Here is a tiny trained network, its code and every weight. The questions are about switching its units off for an input and a class, where a switched-off unit gives its printed mean instead of its output.

import numpy as np


def w(rows, s, z=0):
    codes = np.array(rows[::2]) - 128.0
    scale = np.full(codes.shape[1], s)
    scale[-1] = z or s
    return codes * scale


def f(y):
    return y / 2 * (1 + np.tanh(0.7978845608 * (y + 0.044715 * y**3)))


def log_softmax(a):
    a = a - a.max(-1, keepdims=True)
    return a - np.log(np.exp(a).sum(-1, keepdims=True))


def net(x, mask):
    res = np.array(x, float).reshape(1, 7) / 4 @ E
    y = f(res @ A[0][:, :-1].T + A[0][:, -1])
    res = res + np.where(mask, y, B[0][:, -1]) @ B[0][:, :-1]
    return log_softmax(res[-1] @ U[:, :-1].T + U[:, -1])


A, B = {}, {}
E = w([
[119,175,137,103,2,81,176,138],'x0',
[143,114,153,75,115,155,120,90],'x1',
[32,151,180,81,198,111,198,108],'x2',
[106,76,243,174,118,171,87,88],'x3',
[86,142,84,193,127,113,114,146],'x4',
[154,221,224,147,113,75,87,126],'x5',
[140,95,74,70,86,179,99,75],'x6',
],0.0088)
A[0] = w([
[148,79,79,90,89,140,144,135,32],'N1',
[109,128,140,137,148,149,126,138,90],'N2',
[103,152,117,131,102,93,116,144,51],'N3',
[189,163,171,85,160,117,150,138,11],'N4',
[138,123,84,149,155,119,105,147,58],'N5',
[178,147,159,95,162,111,147,137,47],'N6',
[158,113,195,166,62,144,74,104,66],'N7',
[99,148,126,140,130,145,118,137,91],'N8',
[124,125,113,124,130,119,117,129,105],'N9',
[147,140,136,136,122,134,151,145,86],'N10',
[108,121,149,105,181,141,116,104,90],'N11',
[131,141,139,109,134,142,128,158,95],'N12',
[150,141,136,115,145,131,147,137,88],'N13',
[142,119,181,142,80,145,93,135,56],'N14',
[155,122,58,175,179,131,95,149,39],'N15',
[90,97,166,169,179,130,142,132,40],'N16',
[53,85,186,188,209,139,142,132,26],'N17',
[74,123,92,47,171,177,92,63,1],'N18',
[154,106,90,116,97,145,134,120,62],'N19',
[134,91,86,104,105,147,142,132,80],'N20',
[151,113,177,148,76,133,82,116,68],'N21',
[146,171,145,116,104,98,159,148,85],'N22',
[164,123,9,155,168,138,98,139,72],'N23',
[157,118,175,151,77,143,83,115,68],'N24',
[150,158,145,111,138,139,152,142,34],'N25',
[99,165,93,136,67,114,164,128,59],'N26',
[142,196,144,109,88,92,160,159,88],'N27',
[94,177,104,140,88,114,147,129,61],'N28',
[97,117,137,151,152,129,129,145,96],'N29',
[139,48,31,124,75,153,163,129,43],'N30',
[87,176,108,134,66,104,147,143,50],'N31',
[149,128,76,162,166,133,106,148,54],'N32',
[120,76,92,71,126,157,132,110,97],'N33',
],0.015,0.0078)
B[0] = w([
[90,113,139,118,111,159,134,195,190],'N1',
[103,148,132,150,148,142,122,124,133],'N2',
[98,114,125,136,121,141,162,70,154],'N3',
[172,135,134,86,153,86,137,165,157],'N4',
[160,126,112,153,131,125,112,94,152],'N5',
[149,137,134,80,152,104,133,158,149],'N6',
[186,124,174,112,80,194,143,117,216],'N7',
[117,115,132,143,128,138,140,140,126],'N8',
[129,102,118,125,122,109,125,125,126],'N9',
[123,130,129,109,122,125,125,97,128],'N10',
[113,124,134,113,176,143,124,84,165],'N11',
[115,151,140,117,138,126,97,126,124],'N12',
[119,120,140,102,142,112,93,132,129],'N13',
[166,128,171,103,105,153,100,117,173],'N14',
[208,126,84,171,140,127,131,75,185],'N15',
[120,132,152,165,175,116,159,172,169],'N16',
[90,116,193,183,202,111,121,188,210],'N17',
[103,116,99,50,141,182,126,24,197],'N18',
[105,118,130,137,105,139,154,184,170],'N19',
[99,118,120,105,121,126,130,180,181],'N20',
[175,112,162,113,93,168,138,118,187],'N21',
[126,129,129,123,115,61,136,120,192],'N22',
[200,120,43,183,112,111,121,131,230],'N23',
[162,139,164,119,96,185,116,124,189],'N24',
[130,138,134,118,147,96,108,138,129],'N25',
[64,124,124,161,81,153,113,105,200],'N26',
[114,133,139,123,104,39,117,105,231],'N27',
[89,106,123,165,98,128,146,97,182],'N28',
[126,136,134,161,152,141,132,134,146],'N29',
[108,149,101,90,119,128,140,252,247],'N30',
[78,138,125,172,82,134,115,85,203],'N31',
[168,143,105,166,134,135,98,83,165],'N32',
[71,142,91,78,146,150,119,135,208],'N33',
],0.03,0.011)
U = w([
[100,100,38,91,97,188,110,226,134],'0',
[201,112,217,95,67,205,95,116,220],'1',
[115,102,191,188,254,149,114,145,127],'2',
[200,95,22,190,134,156,73,131,119],'3',
[85,83,89,37,215,211,95,60,5],'4',
[67,148,151,146,31,62,119,75,219],'5',
[168,184,171,58,140,12,101,117,57],'6',
],0.0047,0.0022)

Each question gives the input, the list of numbers given to net, and the class t.
The units are the neurons (one row each of A and B). Each row of codes is followed by its name. A weight is (code - 128) times the scale printed after its matrix; where a second scale follows, it is the last column's (A, B and U).
mask holds one flag per neuron, in row order. A switched-off neuron (its flag False) gives its mean, the last column of its row in B, instead of its output. The means were averaged over made-up inputs and are rounded, as every weight is.
A unit's drop is (log p(t) with every unit on - log p(t) with that unit switched off) / (log p(t) with every unit on - log p(t) with every unit switched off).
The circuit of an input: a set's keep is (log p(t) with only the set's units on - log p(t) with every unit switched off) / (log p(t) with every unit on - log p(t) with every unit switched off). Starting from the 12 units with the biggest drops (on a tie, the unit counted first), units are removed one at a time, each time the one whose removal leaves the highest keep (on an exact tie, the one counted first), for as long as the keep stays at least 0.8.
circuit, biggest first: the units of the circuit, biggest drop first
unit that matters most: the unit with the biggest drop
k most important neurons: the k neurons with the biggest drops, biggest first
drop when u is switched off: that unit's drop, to one decimal
input [-5,1,3,-2,-8,6,3], class 4: 3 most important neurons => [N27 N18 N11]
input [2,-1,4,-4,-7,-3,-1], class 6: unit that matters most => N30
input [-5,-7,-1,-6,2,8,-7], class 3: 2 most important neurons => [N15 N32]
input [3,3,8,6,-3,4,7], class 4: 2 most important neurons => [N18 N11]
input [3,-5,6,7,-4,-6,4], class 4: 2 most important neurons => [N18 N33]
input [-4,-2,-8,0,-3,-2,2], class 3: 2 most important neurons => [N23 N15]
input [0,-8,2,3,-4,6,-8], class 2: 2 most important neurons => [N17 N16]
input [-3,5,8,-7,7,8,-6], class 6: 3 most important neurons => [N27 N22 N4]
input [-1,-8,-3,-4,-4,8,7], class 6: 2 most important neurons => [N26 N31]
input [2,-5,4,5,0,-6,3], class 2: 2 most important neurons => [N17 N23]
input [-8,-4,2,8,-1,-8,1], class 2: drop when N17 is switched off => 2.1
input [-7,-4,6,-6,-4,-5,1], class 4: drop when N18 is switched off => 2.2
input [-3,4,3,-7,0,0,5], class 4: drop when N18 is switched off => 2.1
input [-1,-8,5,-4,4,1,-3], class 2: circuit, biggest first => [N17]
input [-7,3,7,-1,-8,7,1], class 4: 3 most important neurons => [N18 N11 N27]
input [-2,7,4,5,6,-8,0], class 4: 2 most important neurons => [N18 N33]
input [-8,-6,-5,3,-4,4,6], class 1: drop when N7 is switched off => 1.2
